Below is a small trained network, with its code and all its weights. Each question gives an input and a target symbol and asks what happens when units are switched off, that is, made to give their printed mean instead of their output.

import numpy as np


def w(rows, s, z=0):
    codes = np.array(rows[::2]) - 128.0
    scale = np.full(codes.shape[1], s)
    scale[-1] = z or s
    return codes * scale


def f(y):
    return y / 2 * (1 + np.tanh(0.7978845608 * (y + 0.044715 * y**3)))


def softmax(a):
    e = np.exp(a - a.max(-1, keepdims=True))
    return e / e.sum(-1, keepdims=True)


def log_softmax(a):
    a = a - a.max(-1, keepdims=True)
    return a - np.log(np.exp(a).sum(-1, keepdims=True))


def net(x, mask):
    ids = ['αβγδεζηθλμπστφψω'.index(c) for c in x.split()]
    T = len(ids)
    res = E[ids] + P[:T]
    q, k, v = (res @ M[0].T for M in (Q, K, V))
    z = softmax(np.where(np.tri(T) > 0, q @ k.T / 4**0.5, -1e9)) @ v
    res = res + np.where(mask[0], z, O[0][:, -1]) @ O[0][:, :-1]
    y = f(res @ A[0][:, :-1].T + A[0][:, -1])
    res = res + np.where(mask[1:9], y, B[0][:, -1]) @ B[0][:, :-1]
    return log_softmax(res[-1] @ U[:, :-1].T + U[:, -1])


Q, K, V, O, A, B = {}, {}, {}, {}, {}, {}
E = w([
[120,215,139,214,92],'α',
[161,118,146,158,4],'β',
[221,109,215,189,115],'γ',
[150,174,104,103,35],'δ',
[234,174,90,137,146],'ε',
[123,202,81,216,152],'ζ',
[68,188,123,47,147],'η',
[145,122,60,54,91],'θ',
[104,186,133,180,163],'λ',
[95,181,217,113,173],'μ',
[100,64,88,52,126],'π',
[152,60,84,156,67],'σ',
[128,92,153,62,187],'τ',
[126,17,205,103,87],'φ',
[111,141,175,81,86],'ψ',
[184,106,105,231,181],'ω',
],0.015)
P = w([
[1,181,147,91,105],'0',
[195,145,154,48,83],'1',
[229,124,162,54,65],'2',
[198,118,163,80,63],'3',
[170,110,163,111,56],'4',
[81,127,172,131,66],'5',
[41,114,166,145,56],'6',
[26,120,167,151,67],'7',
],0.0051)
Q[0] = w([
[157,3,161,50,47],'h0',
[91,179,202,122,82],'h0',
[165,15,196,16,1],'h0',
[195,67,90,193,102],'h0',
],0.0093)
K[0] = w([
[166,3,194,41,93],'h0',
[87,192,230,114,103],'h0',
[174,1,232,2,64],'h0',
[185,28,108,206,83],'h0',
],0.0088)
V[0] = w([
[98,185,207,228,210],'h0',
[2,184,167,48,162],'h0',
[28,60,251,23,136],'h0',
[61,128,222,174,7],'h0',
],0.0054)
O[0] = w([
[200,255,223,134,216,78],'h0',
[130,202,132,19,124,118],'h0',
[190,43,192,49,94,254],'h0',
[245,147,169,106,12,230],'h0',
],0.0053,0.0075)
A[0] = w([
[149,192,27,85,107,213],'n0',
[142,118,112,49,156,174],'n1',
[105,100,47,152,85,163],'n2',
[123,83,156,67,86,140],'n3',
[157,184,61,164,174,238],'n4',
[122,84,200,84,126,188],'n5',
[155,187,143,108,60,253],'n6',
[149,122,87,244,74,138],'n7',
],0.011,0.0039)
B[0] = w([
[64,70,29,225,28,147],'n0',
[100,187,113,2,183,157],'n1',
[118,63,181,35,101,157],'n2',
[187,131,67,127,148,254],'n3',
[177,154,29,161,181,143],'n4',
[160,134,83,164,198,232],'n5',
[173,201,123,133,67,213],'n6',
[155,178,194,61,146,167],'n7',
],0.0089,0.017)
U = w([
[188,183,91,106,143,201],'α',
[150,165,173,96,87,124],'β',
[135,64,79,235,111,173],'γ',
[63,66,91,75,179,99],'δ',
[110,201,168,184,86,3],'ε',
[85,168,73,175,147,33],'ζ',
[100,130,164,183,237,202],'η',
[158,111,254,228,119,91],'θ',
[51,73,52,126,84,35],'λ',
[84,169,136,167,138,172],'μ',
[84,126,139,57,231,57],'π',
[156,31,97,197,173,53],'σ',
[55,192,97,70,128,44],'τ',
[90,51,229,79,99,213],'φ',
[117,198,216,61,182,68],'ψ',
[79,128,118,183,20,66],'ω',
],0.0082,0.0051)

Each question gives the input, a string of symbols that net reads in full, and the target symbol t.
The units are the heads (4 rows each of Q, K, V and O) and the neurons (one row each of A and B). Each row of codes is followed by its name. A weight is (code - 128) times the scale printed after its matrix; where a second scale follows, it is the last column's (O, A, B and U).
mask holds one flag per unit, heads first, then neurons. A switched-off unit (its flag False) gives its mean, the last column of its rows in O or B, instead of its output. The means were averaged over made-up inputs and are rounded, as every weight is.
A unit's drop is (log p(t) with every unit on - log p(t) with that unit switched off) / (log p(t) with every unit on - log p(t) with every unit switched off).
The circuit of an input: a set's keep is (log p(t) with only the set's units on - log p(t) with every unit switched off) / (log p(t) with every unit on - log p(t) with every unit switched off). Starting from all 9 units, units are removed one at a time, each time the one whose removal leaves the highest keep (on an exact tie, the one counted first), for as long as the keep stays at least 0.8.
circuit, biggest first: the units of the circuit, biggest drop first
unit that matters most: the unit with the biggest drop
k most important neurons: the k neurons with the biggest drops, biggest first
drop when u is switched off: that unit's drop, to one decimal
input ψ ε τ σ δ α, target ε: circuit, biggest first => n3, h0, n5
input σ φ θ γ φ, target σ: circuit, biggest first => n5, n7, h0
input ω σ π ψ ω, target η: circuit, biggest first => h0, n6
input ψ μ ω μ, target ψ: circuit, biggest first => h0, n0
input φ ω ψ φ β λ λ η, target τ: circuit, biggest first => h0, n1, n0, n3
input σ γ β φ σ φ γ, target θ: unit that matters most => n1
input μ σ λ ε, target γ: 2 most important neurons => n0, n1
input λ η μ, target ψ: 4 most important neurons => n3, n0, n1, n4
input θ σ β, target β: 2 most important neurons => n7, n6
input ε σ δ ψ σ α μ τ, target π: 3 most important neurons => n6, n1, n0
input ω ζ τ, target π: 3 most important neurons => n1, n6, n0
input ψ α ε, target γ: drop when n0 is switched off => 0.6
input σ δ β γ, target θ: drop when h0 is switched off => 0.3
input ε τ η α σ π σ, target φ: drop when n2 is switched off => 0.2
input δ φ θ σ σ φ, target σ: most important neuron => n5
